Here is a tiny trained network, its code and every weight. The questions are about switching its units off for an input and a class, where a switched-off unit gives its printed mean instead of its output.

import numpy as np


def w(rows, s, z=0):
    codes = np.array(rows[::2]) - 128.0
    scale = np.full(codes.shape[1], s)
    scale[-1] = z or s
    return codes * scale


def f(y):
    return y / 2 * (1 + np.tanh(0.7978845608 * (y + 0.044715 * y**3)))


def log_softmax(a):
    a = a - a.max(-1, keepdims=True)
    return a - np.log(np.exp(a).sum(-1, keepdims=True))


def net(x, mask):
    res = np.array(x, float).reshape(1, 8) / 4 @ E
    y = f(res @ A[0][:, :-1].T + A[0][:, -1])
    res = res + np.where(mask, y, B[0][:, -1]) @ B[0][:, :-1]
    return log_softmax(res[-1] @ U[:, :-1].T + U[:, -1])


A, B = {}, {}
E = w([
[142,173,131,88,124,79,246,150,74,206,156],'x0',
[132,125,131,130,127,130,131,124,134,132,125],'x1',
[34,117,172,47,89,154,108,168,180,198,157],'x2',
[144,187,178,123,58,117,105,29,92,156,73],'x3',
[156,139,190,144,163,120,79,106,113,119,232],'x4',
[122,133,123,132,126,123,117,143,115,126,129],'x5',
[197,225,105,95,127,221,116,170,140,131,133],'x6',
[105,202,67,134,159,64,98,84,212,190,138],'x7',
],0.011)
A[0] = w([
[75,134,169,55,111,152,100,160,146,171,134,8],'n0',
[201,193,99,48,113,174,102,184,156,129,70,80],'n1',
[123,185,149,128,59,148,110,34,66,145,116,131],'n2',
[122,120,88,193,103,165,37,128,177,49,78,101],'n3',
[130,136,103,90,150,112,116,157,134,96,200,86],'n4',
[122,139,87,197,151,113,119,144,170,184,154,2],'n5',
[190,164,85,88,154,211,119,139,117,147,149,100],'n6',
[128,133,158,87,115,107,190,141,109,192,178,130],'n7',
[181,154,199,154,177,141,87,88,104,164,252,191],'n8',
[223,141,77,200,181,72,146,92,83,64,109,74],'n9',
[80,96,156,101,136,184,49,108,188,107,104,67],'n10',
[122,87,74,137,175,150,178,166,186,107,158,82],'n11',
[120,208,41,115,159,35,62,86,192,183,164,72],'n12',
[130,91,197,111,98,187,156,161,47,80,144,134],'n13',
[92,181,191,140,116,99,112,90,115,139,81,40],'n14',
[89,172,196,108,103,132,111,69,100,129,108,130],'n15',
[88,126,36,143,98,187,170,154,128,155,1,114],'n16',
[104,122,69,87,133,128,168,120,122,137,53,82],'n17',
[99,101,92,127,222,140,139,190,138,130,176,80],'n18',
[56,147,163,106,108,138,121,153,165,116,129,22],'n19',
[114,180,129,98,131,102,170,163,84,135,136,9],'n20',
[115,80,106,144,174,146,183,173,159,106,173,52],'n21',
[72,98,204,47,91,117,111,151,172,178,168,28],'n22',
[187,183,158,139,175,181,124,174,195,145,90,104],'n23',
[137,99,196,105,88,155,162,142,102,62,132,43],'n24',
[92,66,125,159,132,44,110,116,116,160,85,103],'n25',
[82,46,161,128,146,57,166,103,143,103,121,108],'n26',
[174,145,125,81,133,69,241,148,89,195,153,59],'n27',
[132,187,109,97,112,215,136,131,130,104,155,67],'n28',
],0.0096,0.0024)
B[0] = w([
[101,152,73,157,134,199,214,134,61,190,139,185],'n0',
[109,109,175,146,91,63,113,112,89,181,129,191],'n1',
[135,201,124,148,63,132,109,180,187,111,74,204],'n2',
[199,145,109,83,84,117,121,89,92,96,209,214],'n3',
[120,169,155,143,141,121,108,139,138,110,98,158],'n4',
[138,113,106,82,104,140,123,156,150,160,97,167],'n5',
[136,114,213,113,114,76,162,116,93,187,128,178],'n6',
[149,128,68,129,143,149,66,93,103,41,159,199],'n7',
[43,109,183,197,204,129,60,172,158,79,143,225],'n8',
[87,146,36,198,168,213,255,116,89,186,150,228],'n9',
[159,106,80,116,107,166,93,33,77,61,175,189],'n10',
[116,184,127,128,57,112,106,95,165,127,75,183],'n11',
[197,22,80,37,194,124,159,183,195,148,103,251],'n12',
[173,36,104,57,172,147,111,175,174,168,52,199],'n13',
[120,174,120,118,59,109,110,151,136,126,58,173],'n14',
[121,165,140,166,95,153,137,153,163,90,92,183],'n15',
[49,103,155,195,239,138,43,156,180,91,149,219],'n16',
[106,126,169,169,186,155,83,163,130,79,174,181],'n17',
[120,226,141,143,44,139,113,137,136,79,31,188],'n18',
[113,122,114,138,129,179,137,115,83,161,124,162],'n19',
[179,137,116,88,122,132,96,85,79,99,179,163],'n20',
[144,218,143,138,93,108,172,136,178,86,95,178],'n21',
[85,148,102,158,143,184,210,121,86,163,134,211],'n22',
[134,110,154,141,133,80,147,102,93,153,142,172],'n23',
[185,54,112,82,171,117,138,126,186,143,92,173],'n24',
[139,117,180,130,114,64,145,115,114,173,161,194],'n25',
[142,141,243,105,111,66,153,136,72,184,157,198],'n26',
[189,122,108,104,94,137,64,78,93,31,176,227],'n27',
[105,143,172,105,127,69,174,119,113,185,157,165],'n28',
],0.0085,0.015)
U = w([
[95,159,55,195,136,254,248,110,59,184,130,100],'0',
[200,141,83,99,82,157,69,36,71,45,204,67],'1',
[192,51,107,29,163,148,147,186,202,169,35,110],'2',
[129,238,151,173,15,135,136,153,188,94,2,122],'3',
[120,126,245,144,99,4,163,104,60,216,149,135],'4',
[31,125,183,222,225,164,34,166,166,82,162,254],'5',
],0.0091,0.0026)

Each question gives the input, the list of numbers given to net, and the class t.
The units are the neurons (one row each of A and B). Each row of codes is followed by its name. A weight is (code - 128) times the scale printed after its matrix; where a second scale follows, it is the last column's (A, B and U).
mask holds one flag per neuron, in row order. A switched-off neuron (its flag False) gives its mean, the last column of its row in B, instead of its output. The means were averaged over made-up inputs and are rounded, as every weight is.
A unit's drop is (log p(t) with every unit on - log p(t) with that unit switched off) / (log p(t) with every unit on - log p(t) with every unit switched off).
The circuit of an input: a set's keep is (log p(t) with only the set's units on - log p(t) with every unit switched off) / (log p(t) with every unit on - log p(t) with every unit switched off). Starting from the 12 units with the biggest drops (on a tie, the unit counted first), units are removed one at a time, each time the one whose removal leaves the highest keep (on an exact tie, the one counted first), for as long as the keep stays at least 0.8.
units of the circuit, in order: the units of the circuit, biggest drop first
top k neurons: the k neurons with the biggest drops, biggest first
drop of u: that unit's drop, to one decimal
input [-4,-2,8,2,7,7,-7,-5], class 0: units of the circuit, in order -> [n22]
input [8,7,0,-8,-3,-3,3,4], class 1: top 3 neurons -> [n27 n7 n20]
input [4,-7,-1,-3,7,-1,6,0], class 5: top 3 neurons -> [n8 n26 n25]
input [-7,-7,-8,8,6,3,0,-8], class 0: top 3 neurons -> [n9 n12 n27]
input [-7,0,3,-4,-2,0,7,1], class 1: top 3 neurons -> [n10 n3 n26]
input [-8,-1,8,5,-5,7,-2,-2], class 0: top 3 neurons -> [n0 n22 n27]
input [0,-5,3,6,-6,-8,-5,-7], class 2: top 2 neurons -> [n13 n24]
input [-6,-1,-5,-2,1,0,3,8], class 2: top 2 neurons -> [n12 n27]
input [0,-3,-7,-3,0,0,-8,0], class 4: top 3 neurons -> [n26 n25 n22]
input [1,5,1,-4,-7,-8,-1,-5], class 5: top 3 neurons -> [n16 n12 n17]
input [-8,-6,1,-3,6,-3,-6,-7], class 1: top 2 neurons -> [n10 n3]
input [-1,-1,6,5,7,-3,5,-1], class 5: top 3 neurons -> [n8 n9 n3]
input [-1,-7,6,8,3,-4,2,2], class 3: top 2 neurons -> [n2 n9]
input [-2,-3,-5,0,2,-6,-8,-7], class 4: top 2 neurons -> [n26 n12]
input [-3,4,-6,-8,3,4,-1,2], class 3: units of the circuit, in order -> [n18]
input [6,1,5,-2,-8,2,-7,-1], class 5: top 3 neurons -> [n16 n17 n7]
input [-2,-8,2,-3,-7,6,7,-3], class 4: units of the circuit, in order -> [n1 n6]
input [0,-5,1,1,-3,-2,-5,7], class 2: drop of n12 -> 2.7
input [-5,6,6,-8,8,3,0,-6], class 3: drop of n21 -> 0.3
input [4,8,0,7,2,7,6,7], class 2: units of the circuit, in order -> [n12]
input [2,-1,8,-3,-5,2,4,-8], class 0: drop of n12 -> 3.0
input [-4,3,4,4,3,-2,4,4], class 0: drop of n16 -> 0.4
